0.50	0.49	-0.66	0.54	-0.58
-0.55	-0.43	0.48	1.44	0.70
1.37	1.20	-1.21	-0.74	-1.41
ans = 1.20

9.86	13.21	6.70	0.49	-15.24	-10.06 ans = 13.21

-1.851	1.604	-1.438	-1.728	-1.793	1.334	-0.970 ans = 1.604

14.744	-2.882	-0.194	2.325	12.575	11.444	-15.181 ans = -2.882

-1.87	-1.60	-1.92	-1.71	1.22	-1.55	0.98 ans = -1.60

-102.549	11.449	3.532	141.009	190.179	-27.186 ans = 11.449

-2.17	-1.55	-1.59	-1.47	-1.52	0.18	2.27
-1.45	-2.02	-1.74	-1.64	-1.09	-0.32	1.45
-2.30	-1.56	-1.04	-1.41	-1.50	-0.45	1.46
ans = -1.56

134.20	132.99	-90.36	139.06	-71.63
-1.68	-3.16	-166.45	-5.56	-109.27
-165.41	-164.29	81.70	-194.42	56.83
ans = -164.29

108.60	-67.03	-19.36	-174.42	-98.00	-65.19
-36.85	-155.52	60.84	-59.19	-22.08	-63.52
198.43	-12.38	-127.66	-29.70	-97.66	-167.38
ans = -12.38

143.572	-114.528	30.547	-54.719	162.723	32.963 ans = -114.528
---
-17  -12   -7   -9   -4
-25  -16   -4   -7   -3
ans = -9

 26   -8  -14   -6 ans = -14

-33   15   17   17
-17   -3   15   15
 -7    3    6    6
ans = 17

-26   -4   -2   -1 ans = -2

  6    3    6    0   -7    4
-18   -8  -18    8   25   -6
ans = -7

 5   0   1  19  25  14 ans = 25

 5  35  32  30  29 ans = 30

  0  -15  -30  -29 ans = -30

-2  -1  29  -5 ans = 29

 -1  -26   30    3 ans = 30
---
[[  0   0   1  -1   0   0   0  -1   0   0  -1   0   0  -1]
 [ 13  19  22   1  20 -12   9   2  10   4   5  -8   0 -10]
 [  2   3   0   1   3  -1   3   1   1   0   0   0   0  -2]
 [  0  -1   1   0  -1   1   0  -1   1   1   0   1   1   1]
 [ 17  22  34   5  23 -13  12   0  19   8   9  -6   5 -12]
 [  1   1   3   1   2  -2   0  -2   2   3   1   0   1  -3]
 [ 20  24  23   0  26 -11  16   6  12   3   4  -8   2  -8]
 [ -3  -6  -4  -3  -6   4  -4  -4  -4   1  -3   2   0   5]
 [ -1  -1  -2   1  -1   0  -2  -1  -1   2   1   2   1   0]
 [  2   2   7  -1   3  -4   1  -4   3   4   0  -1   1  -5]]
0

[[  2  -5  11  -2 -33   6 -12   9]
 [ -2  -6  14   3 -32   3 -14   0]
 [ -2  -9   9   1 -35   4 -12   6]
 [ -3 -10  11   2 -33   2 -13   2]
 [  2  -7  13  -2 -32   6 -13  10]
 [  3  -8  13   2 -29   5 -12   8]
 [  3  -5  12  -2 -30   6 -12  10]]
-5

[[  4 -10  -2  14  12  -4  -3   3   6  -8   3 -19]
 [  9  25  -5   9  25  -5   4   7   5 -15   1 -28]
 [  4 -25  -7  -3  10  -6   2  10   9  11  11 -14]
 [ -2   3   7  -1  -4  -8  -3  -2   2  -1  -5   6]
 [  8  30  -2   5  20  -3   3   5   2 -14  -2 -19]
 [  0  18   2   9   0  -9  -1  -3   3 -14  -5  -8]]
-10

[[ -3  27   5 -12 -15  16   8  15  22]
 [ -3  27   5 -11 -15  16  -3  21  22]
 [ -3  27   5 -11 -15  16  -3  15  22]
 [ -3  27   5 -11 -15  16  -3  23  22]
 [ -3 -11   5 -11 -15  16  -9  15 -13]
 [ -3 -15   5 -11 -15  16  -5  15 -14]
 [ -3  27   5 -11 -15  16   8  15  22]
 [-16  27   5  -6 -15   5  -3  15  22]
 [ -3  27   5 -11 -15  14   0  15  22]
 [-28  27   1 -11  -6  16  -3  15  22]]
27

[[ -4  -6  -3   8  -1  -4  -5 -10  -8]
 [ -2  -6  -5  13  -1  -5  -4 -13 -12]
 [ -3  -6  -4  13  -1  -4  -4 -13 -11]
 [ -4  -7  -3  17  -1  -4  -5 -16 -14]
 [ -1   2  -5 -26  -1  -5  -4  14  11]
 [ -4  -7  -3  15  -1  -4  -5 -15 -13]]
-6

[[  8   0   4  11  -5   1  -2   4  -4  -4   5   1  -4  -5]
 [ -4  -1   1   3  -1  -1   3  -3  -1   1   6   4  -6   0]
 [  3  -4  -9 -17 -22   6  29  -5   2   0 -17  13  29 -14]
 [ -2   0  -3  -3   3   4  -4   0  -4  -1  -9   3  -1  -6]
 [  0  -4   4  -1   5   4  -3   1   3  10   2  -4  -5   8]]
0
---
(9, 7, 6, 5, 6, 0, 6) Answer: 7
((-27, -10, 46, 2, -26), (-4, 4, -3, 0, -22)) Answer: -10
(570, 250, 943, 513, 480, 757) Answer: 250
(-377, -775, -88, 90, 973, 153) Answer: -775
(11, 81, 49, 17) Answer: 81
((142, 157, 132, 158, 120, 152, 37), (135, 146, 131, 148, 129, 139, 254), (135, 151, 129, 153, 127, 146, 165)) Answer: 157
(7, 0, 3, 7, 8, 4) Answer: 0
((-445, -226, -537, -329, 35, -375), (-497, -188, -461, -294, 593, -434), (-466, -202, -542, -289, -428, -393)) Answer: -226
(8, 6, 1, 4) Answer: 6
((-9, -18, -42, -20, -26, -25), (15, 1, -23, 28, -11, 26), (-3, -22, -38, -25, -35, -21)) Answer: -18
---
[[-18   6  -8  -6   7  15  -4]
 [ 10  12   1  34 -18  -8  -6]] Out: -4, 10

[-31 -13   2 -17] Out: -17, -31

[[ -1  15   1  15]
 [ -1  27   9  13]
 [ -6  -1 -10   0]] Out: 15, -6

[-34  14  10   8] Out: 8, -34

[[-2 -6 -1 -9 -2]
 [-6 -5  1  0  0]
 [ 6 -3 24 -6 31]] Out: -2, 6

[-11 -27 -32 -30] Out: -30, -11

[-19  35  33  26  -8  -4   2] Out: 2, -19
---
[ 46  23  -6 -29   5 -33] ==> -6
[-44  30 -49 -12  46] ==> -49
[8 6 1 7] ==> 1
[ 231  614 -435  575  432 -588 -670] ==> -435
[ 23 -30  41  21  46  -6  49] ==> 41
[806 976 698 147] ==> 698
[-39 -27 -47 -40  32 -43  44] ==> -47
---
[[275 407 176 557 290 413 311]
 [447 283  64 815 487 279 519]
 [293 391 165 582 309 396 331]] yields 407

[[139  28 173 189 141]
 [ 93  27 101 136 131]
 [117 145 208  69  85]] yields 28

[[5 4 6 5 5 1 3]
 [8 3 7 6 3 3 3]
 [5 6 4 2 4 3 5]] yields 4

[[ 17   4 -27 -17  -5  25 -31]
 [-32 -46 -23 -37 -28 -33   1]
 [-12  33 -25 -17  -9  26  26]] yields 4

[[-32   4  19 -26  -2 -25  19]
 [-10 -20 -10 -13  28  28 -27]
 [ -6 -23 -16 -12   2  17 -25]] yields 4

[[ 27   5   3  -9   6 -35]
 [ 25   7   3  -3  12 -33]
 [ 20  11   3  -7   9 -28]] yields 5
---
[-1 31 34  7 -1  6] --> 34

[[  0  23  -3   2]
 [-26 -29 -27  -4]
 [-25   2  14  18]] --> -25

[-25 -19   4  -7 -21  12 -31] --> -7

[[ -6 -31 -13   1   1  -9]
 [ -9 -21 -12  -4  -6  -9]] --> -12

[[  0  -6   1  10]
 [  0  -6   0   7]
 [ 10 -21   0  26]] --> 10

[ 29  -5   9 -10   7   3] --> 9

[ 2 12 27  3  5] --> 12
---
[[578 693 628 603 541 938]
 [685 804 567 719 630 643]
 [596 773 606 618 564 545]
 [440 488 417 461 494 673]
 [248 451 447 571 539 420]
 [335 439 432 595 502 803]] result: 440

[[388 229 444 433 615 408 623 464 347 397  76 499 101]
 [434 612 364 372 182 399 160 356 483 418 769 302 740]
 [427 581 367 382 208 405 189 354 469 418 721 319 693]
 [424 595 362 385 202 410 178 350 474 419 745 318 714]
 [435 631 354 377 158 407 142 346 485 419 802 298 770]] result: 427

[[185 156 177 162 151 171 133 159 142 145 152 154 172 144 184]
 [228 119 185 146 120 233  64 145 110 118 108 160 175 103 225]
 [148 192 187 188 164 137 206 167 146 154 209 122 181 161 145]
 [125 205 167 183 187 136 225 172 182 183 221 153 175 191 125]
 [198 121 113 123 187 244 120 171 231 199  83 252 112 215 192]
 [154 168 138 151 187 157 153 165 204 194 162 220 159 188 154]
 [179 151 151 149 166 183 129 160 176 171 140 198 159 165 179]
 [118 207 128 158 219 135 213 180 244 225 198 240 150 234 117]
 [132 200 170 176 179 132 194 164 169 177 218 161 186 169 134]
 [155 163 158 164 179 157 177 167 186 180 173 187 160 184 154]
 [161 188 225 213 130 139 216 165  85 111 214  45 193 118 164]
 [191 144 147 148 168 206 144 168 186 171 120 200 139 183 186]] result: 155

[[64 66 46 16 61 49 53 88 83 62 62 64 55 63 48 60]
 [65 69 45  3 62 48 53 98 90 65 63 65 56 64 47 60]
 [62 63 47 28 62 49 53 79 75 60 61 64 55 64 48 60]
 [60 60 50 38 62 50 51 72 69 58 59 65 54 66 50 62]
 [57 56 52 51 62 52 51 64 62 55 56 65 53 66 52 63]
 [57 50 52 87 62 51 51 39 41 52 57 64 54 65 52 61]
 [61 62 48 33 62 50 52 76 73 59 60 64 54 63 49 60]
 [64 64 46 26 62 48 53 80 75 62 62 65 57 65 48 60]] result: 57

[[-397  -56 -895  179 -504  -72]
 [ 150   68 -689  750 -466  -91]
 [-848 -313  -64 -760 -602  320]
 [-984  -11 -246 -541 -230  327]
 [-194   82 -894  403  -83 -187]
 [-372   15 -789  272 -314 -556]
 [-381  408 -838  142 -135 -478]
 [-531   97 -894 -138 -149 -540]] result: -372
